Here is a tiny trained network, its code and every weight. The questions are about switching its units off for an input and a target symbol, where a switched-off unit gives its printed mean instead of its output.

import numpy as np


def w(rows, s, z=0):
    codes = np.array(rows[::2]) - 128.0
    scale = np.full(codes.shape[1], s)
    scale[-1] = z or s
    return codes * scale


def norm(h):
    return h / np.sqrt((h * h).mean(-1, keepdims=True) + 1e-5)


def f(y):
    return np.maximum(y, 0)


def softmax(a):
    e = np.exp(a - a.max(-1, keepdims=True))
    return e / e.sum(-1, keepdims=True)


def log_softmax(a):
    a = a - a.max(-1, keepdims=True)
    return a - np.log(np.exp(a).sum(-1, keepdims=True))


def net(x, mask):
    ids = ['ΓΔΘΛΠαβεζξστφψω'.index(c) for c in x.split()]
    T = len(ids)
    res = E[ids] + P[:T]
    u = 0
    for l in range(2):
        q, k, v = (norm(res) @ M[l].T for M in (Q, K, V))
        z = softmax(np.where(np.tri(T) > 0, q @ k.T / 3**0.5, -1e9)) @ v
        res = res + np.where(mask[u], z, O[l][:, -1]) @ O[l][:, :-1]
        u += 1
        y = f(norm(res) @ A[l][:, :-1].T + A[l][:, -1])
        res = res + np.where(mask[u : u + 8], y, B[l][:, -1]) @ B[l][:, :-1]
        u += 8
    return log_softmax(norm(res)[-1] @ U[:, :-1].T + U[:, -1])


Q, K, V, O, A, B = {}, {}, {}, {}, {}, {}
E = w([
[81,97,105,105],'Γ',
[123,128,197,114],'Δ',
[114,252,180,173],'Θ',
[138,143,197,68],'Λ',
[105,94,91,114],'Π',
[130,148,176,76],'α',
[111,67,52,166],'β',
[179,127,169,179],'ε',
[128,128,105,149],'ζ',
[92,94,95,112],'ξ',
[172,129,172,144],'σ',
[84,65,137,139],'τ',
[144,107,83,159],'φ',
[127,87,124,169],'ψ',
[165,155,29,120],'ω',
],0.034)
P = w([
[82,142,9,255],'0',
[141,73,144,135],'1',
[132,75,160,132],'2',
[138,86,141,127],'3',
[137,80,148,126],'4',
[132,100,131,127],'5',
[132,76,147,135],'6',
[138,86,127,138],'7',
],0.013)
Q[0] = w([
[93,176,194,96],'L0H0',
[151,68,107,253],'L0H0',
[175,185,130,36],'L0H0',
],0.026)
K[0] = w([
[131,161,67,170],'L0H0',
[190,125,252,120],'L0H0',
[108,60,90,162],'L0H0',
],0.028)
V[0] = w([
[103,179,89,112],'L0H0',
[46,52,46,136],'L0H0',
[214,151,252,77],'L0H0',
],0.003)
O[0] = w([
[104,136,174,115,3],'L0H0',
[40,133,241,180,173],'L0H0',
[206,125,3,114,176],'L0H0',
],0.0066,0.00046)
A[0] = w([
[83,134,110,118,8],'L0N0',
[251,154,161,204,117],'L0N1',
[101,165,98,101,2],'L0N2',
[226,98,150,188,129],'L0N3',
[224,143,119,98,47],'L0N4',
[142,153,125,80,70],'L0N5',
[125,25,115,105,34],'L0N6',
[140,61,173,141,149],'L0N7',
],0.023,0.0033)
B[0] = w([
[98,122,112,137,142],'L0N0',
[115,168,238,164,207],'L0N1',
[78,131,171,118,134],'L0N2',
[125,126,221,128,209],'L0N3',
[117,80,204,70,166],'L0N4',
[91,114,166,141,143],'L0N5',
[131,123,3,84,253],'L0N6',
[138,104,192,108,226],'L0N7',
],0.032,0.012)
Q[1] = w([
[72,254,70,127],'L1H0',
[63,176,87,162],'L1H0',
[147,96,214,76],'L1H0',
],0.037)
K[1] = w([
[213,255,137,50],'L1H0',
[167,234,138,95],'L1H0',
[29,127,147,244],'L1H0',
],0.028)
V[1] = w([
[189,74,125,254],'L1H0',
[97,207,183,161],'L1H0',
[201,26,176,57],'L1H0',
],0.03)
O[1] = w([
[74,89,147,239,68],'L1H0',
[251,181,128,180,58],'L1H0',
[165,3,189,57,2],'L1H0',
],0.024,0.0076)
A[1] = w([
[172,131,109,50,40],'L1N0',
[115,157,111,143,92],'L1N1',
[166,172,152,137,3],'L1N2',
[139,87,7,86,155],'L1N3',
[122,88,168,57,175],'L1N4',
[193,77,80,113,37],'L1N5',
[94,104,83,189,220],'L1N6',
[149,3,123,158,116],'L1N7',
],0.041,0.0052)
B[1] = w([
[57,160,126,40,193],'L1N0',
[133,154,168,145,160],'L1N1',
[150,59,84,74,181],'L1N2',
[21,38,17,95,251],'L1N3',
[184,144,193,223,237],'L1N4',
[181,95,217,164,162],'L1N5',
[123,50,100,64,175],'L1N6',
[54,130,3,60,174],'L1N7',
],0.047,0.021)
U = w([
[91,108,49,97,252],'Γ',
[62,88,141,104,128],'Δ',
[134,133,211,63,137],'Θ',
[85,176,139,107,89],'Λ',
[147,64,102,215,56],'Π',
[192,191,78,137,208],'α',
[88,148,85,220,44],'β',
[177,91,117,104,87],'ε',
[98,187,133,113,109],'ζ',
[123,212,61,141,90],'ξ',
[166,101,121,102,78],'σ',
[104,109,190,193,107],'τ',
[159,197,99,7,59],'φ',
[168,107,107,105,81],'ψ',
[98,223,123,95,107],'ω',
],0.013,0.0036)

Each question gives the input, a string of symbols that net reads in full, and the target symbol t.
The units are the heads (3 rows each of Q, K, V and O) and the neurons (one row each of A and B). Each row of codes is followed by its name. A weight is (code - 128) times the scale printed after its matrix; where a second scale follows, it is the last column's (O, A, B and U).
mask holds one flag per unit, layer by layer, with each layer's heads first. A switched-off unit (its flag False) gives its mean, the last column of its rows in O or B, instead of its output. The means were averaged over made-up inputs and are rounded, as every weight is.
A unit's drop is (log p(t) with every unit on - log p(t) with that unit switched off) / (log p(t) with every unit on - log p(t) with every unit switched off).
The circuit of an input: a set's keep is (log p(t) with only the set's units on - log p(t) with every unit switched off) / (log p(t) with every unit on - log p(t) with every unit switched off). Starting from the 12 units with the biggest drops (on a tie, the unit counted first), units are removed one at a time, each time the one whose removal leaves the highest keep (on an exact tie, the one counted first), for as long as the keep stays at least 0.8.
circuit, biggest first: the units of the circuit, biggest drop first
most important unit: the unit with the biggest drop
top k neurons: the k neurons with the biggest drops, biggest first
top k neurons in layer l: the k neurons of layer l with the biggest drops, biggest first
input α α τ Γ α Π σ ζ, target φ: most important unit : L1H0
input α Δ α, target φ: circuit, biggest first : L1H0, L0N7, L0N2
input ζ β ζ ω α, target β: top 2 neurons in layer 0 : L0N6, L0N7
input ζ φ ξ Γ Γ Λ, target β: circuit, biggest first : L0N6, L0N7, L1H0, L0N4
input α ζ Θ, target α: circuit, biggest first : L1H0, L0N7
input Θ ξ Θ φ ω, target α: circuit, biggest first : L1H0, L1N3, L0N6
input τ β β β φ, target τ: circuit, biggest first : L1N4, L1N3
input φ Θ α Λ Π ξ φ, target Π: circuit, biggest first : L0N6, L0N7, L1H0, L1N3
input τ τ φ ψ, target τ: top 3 neurons : L0N3, L1N4, L1N3
input ω ψ τ ψ, target ξ: top 4 neurons : L0N6, L0N2, L1N3, L1N4
input Γ φ ψ, target ω: circuit, biggest first : L1H0, L1N3, L0N4, L0N7
input τ Λ Λ, target τ: top 3 neurons : L1N4, L0N6, L1N3
input α φ Γ ω, target φ: top 3 neurons in layer 0 : L0N6, L0N7, L0N2
input Γ Λ ζ, target ω: most important unit : L1H0
input Γ Λ τ φ, target ω: top 4 neurons : L1N3, L0N7, L0N1, L1N4
input φ ζ Λ, target Π: top 4 neurons in layer 0 : L0N6, L0N7, L0N4, L0N1
input Γ ψ τ σ φ Λ α, target ω: top 2 neurons : L0N6, L1N3
input Γ Γ φ, target ω: top 2 neurons : L1N3, L0N1
input Λ σ Γ α Γ ε Θ Λ, target Θ: top 2 neurons in layer 0 : L0N5, L0N6
input τ α Γ ζ, target τ: most important unit : L1N4
input Λ Γ ψ Γ β α, target Θ: top 2 neurons in layer 1 : L1N0, L1N4
input τ Γ σ σ ζ β α, target τ: top 2 neurons : L0N6, L1N4
input τ σ Λ Γ φ Λ, target τ: top 2 neurons : L0N6, L1N4
input ζ β α ξ τ Π Δ, target β: top 3 neurons : L0N6, L0N7, L0N3
